Below is a small trained network, with its code and all its weights. Each question gives an input and a target symbol and asks what happens when units are switched off, that is, made to give their printed mean instead of their output.

import numpy as np


def w(rows, s, z=0):
    codes = np.array(rows[::2]) - 128.0
    scale = np.full(codes.shape[1], s)
    scale[-1] = z or s
    return codes * scale


def f(y):
    return y / 2 * (1 + np.tanh(0.7978845608 * (y + 0.044715 * y**3)))


def softmax(a):
    e = np.exp(a - a.max(-1, keepdims=True))
    return e / e.sum(-1, keepdims=True)


def log_softmax(a):
    a = a - a.max(-1, keepdims=True)
    return a - np.log(np.exp(a).sum(-1, keepdims=True))


def net(x, mask):
    ids = ['αθλμτφψ'.index(c) for c in x.split()]
    T = len(ids)
    res = E[ids] + P[:T]
    u = 0
    for l in range(2):
        q, k, v = (res @ M[l].T for M in (Q, K, V))
        z = softmax(np.where(np.tri(T) > 0, q @ k.T / 3**0.5, -1e9)) @ v
        res = res + np.where(mask[u], z, O[l][:, -1]) @ O[l][:, :-1]
        u += 1
        y = f(res @ A[l][:, :-1].T + A[l][:, -1])
        res = res + np.where(mask[u : u + 8], y, B[l][:, -1]) @ B[l][:, :-1]
        u += 8
    return log_softmax(res[-1] @ U[:, :-1].T + U[:, -1])


Q, K, V, O, A, B = {}, {}, {}, {}, {}, {}
E = w([
[111,9,87],'α',
[196,128,210],'θ',
[250,169,53],'λ',
[40,143,236],'μ',
[40,183,146],'τ',
[57,86,54],'φ',
[50,48,206],'ψ',
],0.012)
P = w([
[201,76,101],'0',
[29,138,224],'1',
[189,79,91],'2',
[11,12,58],'3',
[174,86,70],'4',
[254,164,39],'5',
[168,91,68],'6',
],0.0085)
Q[0] = w([
[159,255,57],'0.h1',
[71,22,98],'0.h1',
[127,220,163],'0.h1',
],0.0065)
K[0] = w([
[197,3,197],'0.h1',
[120,163,4],'0.h1',
[187,248,147],'0.h1',
],0.0054)
V[0] = w([
[41,124,177],'0.h1',
[237,149,254],'0.h1',
[111,95,187],'0.h1',
],0.0052)
O[0] = w([
[122,85,192,240],'0.h1',
[147,114,123,8],'0.h1',
[2,221,55,240],'0.h1',
],0.0065,0.0015)
A[0] = w([
[83,164,104,103],'0.n1',
[123,227,186,42],'0.n2',
[151,84,138,199],'0.n3',
[70,98,113,167],'0.n4',
[75,90,155,22],'0.n5',
[163,253,196,159],'0.n6',
[157,178,102,10],'0.n7',
[45,48,144,253],'0.n8',
],0.013,0.0044)
B[0] = w([
[151,33,159,131],'0.n1',
[60,187,67,131],'0.n2',
[138,180,94,157],'0.n3',
[66,75,103,176],'0.n4',
[56,132,125,157],'0.n5',
[5,187,109,143],'0.n6',
[57,82,134,130],'0.n7',
[123,94,187,246],'0.n8',
],0.012,0.014)
Q[1] = w([
[74,200,155],'1.h1',
[20,254,163],'1.h1',
[100,16,173],'1.h1',
],0.0063)
K[1] = w([
[29,255,175],'1.h1',
[77,179,38],'1.h1',
[113,74,103],'1.h1',
],0.0063)
V[1] = w([
[169,200,254],'1.h1',
[154,188,157],'1.h1',
[216,214,176],'1.h1',
],0.0058)
O[1] = w([
[77,35,2,94],'1.h1',
[113,135,158,74],'1.h1',
[112,126,172,2],'1.h1',
],0.005,0.014)
A[1] = w([
[154,65,87,68],'1.n1',
[202,61,166,63],'1.n2',
[173,39,248,65],'1.n3',
[166,118,25,48],'1.n4',
[59,117,111,1],'1.n5',
[51,83,140,209],'1.n6',
[189,38,123,89],'1.n7',
[67,98,213,112],'1.n8',
],0.013,0.0086)
B[1] = w([
[67,220,68,133],'1.n1',
[54,150,5,134],'1.n2',
[117,205,61,201],'1.n3',
[97,169,171,142],'1.n4',
[195,153,19,159],'1.n5',
[161,99,143,253],'1.n6',
[38,134,50,148],'1.n7',
[124,165,168,236],'1.n8',
],0.011,0.022)
U = w([
[228,226,45,66],'α',
[146,17,194,251],'θ',
[237,106,128,222],'λ',
[90,117,240,75],'μ',
[22,215,148,39],'τ',
[114,97,47,3],'φ',
[138,2,106,171],'ψ',
],0.0093,0.0046)

Each question gives the input, a string of symbols that net reads in full, and the target symbol t.
The units are the heads (3 rows each of Q, K, V and O) and the neurons (one row each of A and B). Each row of codes is followed by its name. A weight is (code - 128) times the scale printed after its matrix; where a second scale follows, it is the last column's (O, A, B and U).
mask holds one flag per unit, layer by layer, with each layer's heads first. A switched-off unit (its flag False) gives its mean, the last column of its rows in O or B, instead of its output. The means were averaged over made-up inputs and are rounded, as every weight is.
A unit's drop is (log p(t) with every unit on - log p(t) with that unit switched off) / (log p(t) with every unit on - log p(t) with every unit switched off).
The circuit of an input: a set's keep is (log p(t) with only the set's units on - log p(t) with every unit switched off) / (log p(t) with every unit on - log p(t) with every unit switched off). Starting from the 12 units with the biggest drops (on a tie, the unit counted first), units are removed one at a time, each time the one whose removal leaves the highest keep (on an exact tie, the one counted first), for as long as the keep stays at least 0.8.
circuit, biggest first: the units of the circuit, biggest drop first
most important unit: the unit with the biggest drop
k most important neurons: the k neurons with the biggest drops, biggest first
top k neurons in layer l: the k neurons of layer l with the biggest drops, biggest first
drop of u: that unit's drop, to one decimal
input ψ θ ψ λ, target τ: most important unit : 1.n4
input λ θ θ θ ψ φ, target τ: top 2 neurons in layer 1 : [1.n6 1.n4]
input ψ θ ψ α, target τ: top 3 neurons in layer 1 : [1.n8 1.n3 1.n1]
input λ λ μ, target μ: 2 most important neurons : [1.n5 1.n7]
input τ λ μ θ τ ψ φ, target ψ: circuit, biggest first : [1.n3 1.n8]
input ψ μ ψ μ, target α: 2 most important neurons : [1.n5 1.n3]
input μ φ α, target φ: top 3 neurons in layer 1 : [1.n8 1.n7 1.n2]
input ψ ψ α, target φ: 3 most important neurons : [1.n8 0.n6 1.n1]
input θ ψ τ λ ψ φ, target τ: top 2 neurons in layer 0 : [0.n8 0.n6]
input ψ ψ ψ α, target τ: top 3 neurons in layer 0 : [0.n8 0.n6 0.n2]
input ψ φ ψ, target τ: 4 most important neurons : [1.n3 0.n8 0.n6 1.n8]
input ψ θ τ μ τ, target θ: top 2 neurons in layer 1 : [1.n3 1.n5]
input α ψ τ, target θ: drop of 1.n3 : 0.3
input α μ ψ, target τ: drop of 0.n8 : 1.3
input τ ψ α ψ, target α: drop of 1.n3 : 1.3
input ψ μ ψ θ φ, target ψ: drop of 0.n4 : 0.0
input λ ψ μ ψ, target α: top neuron in layer 0 : [0.n8]
input τ μ λ λ λ θ, target τ: top 2 neurons in layer 0 : [0.n6 0.n8]
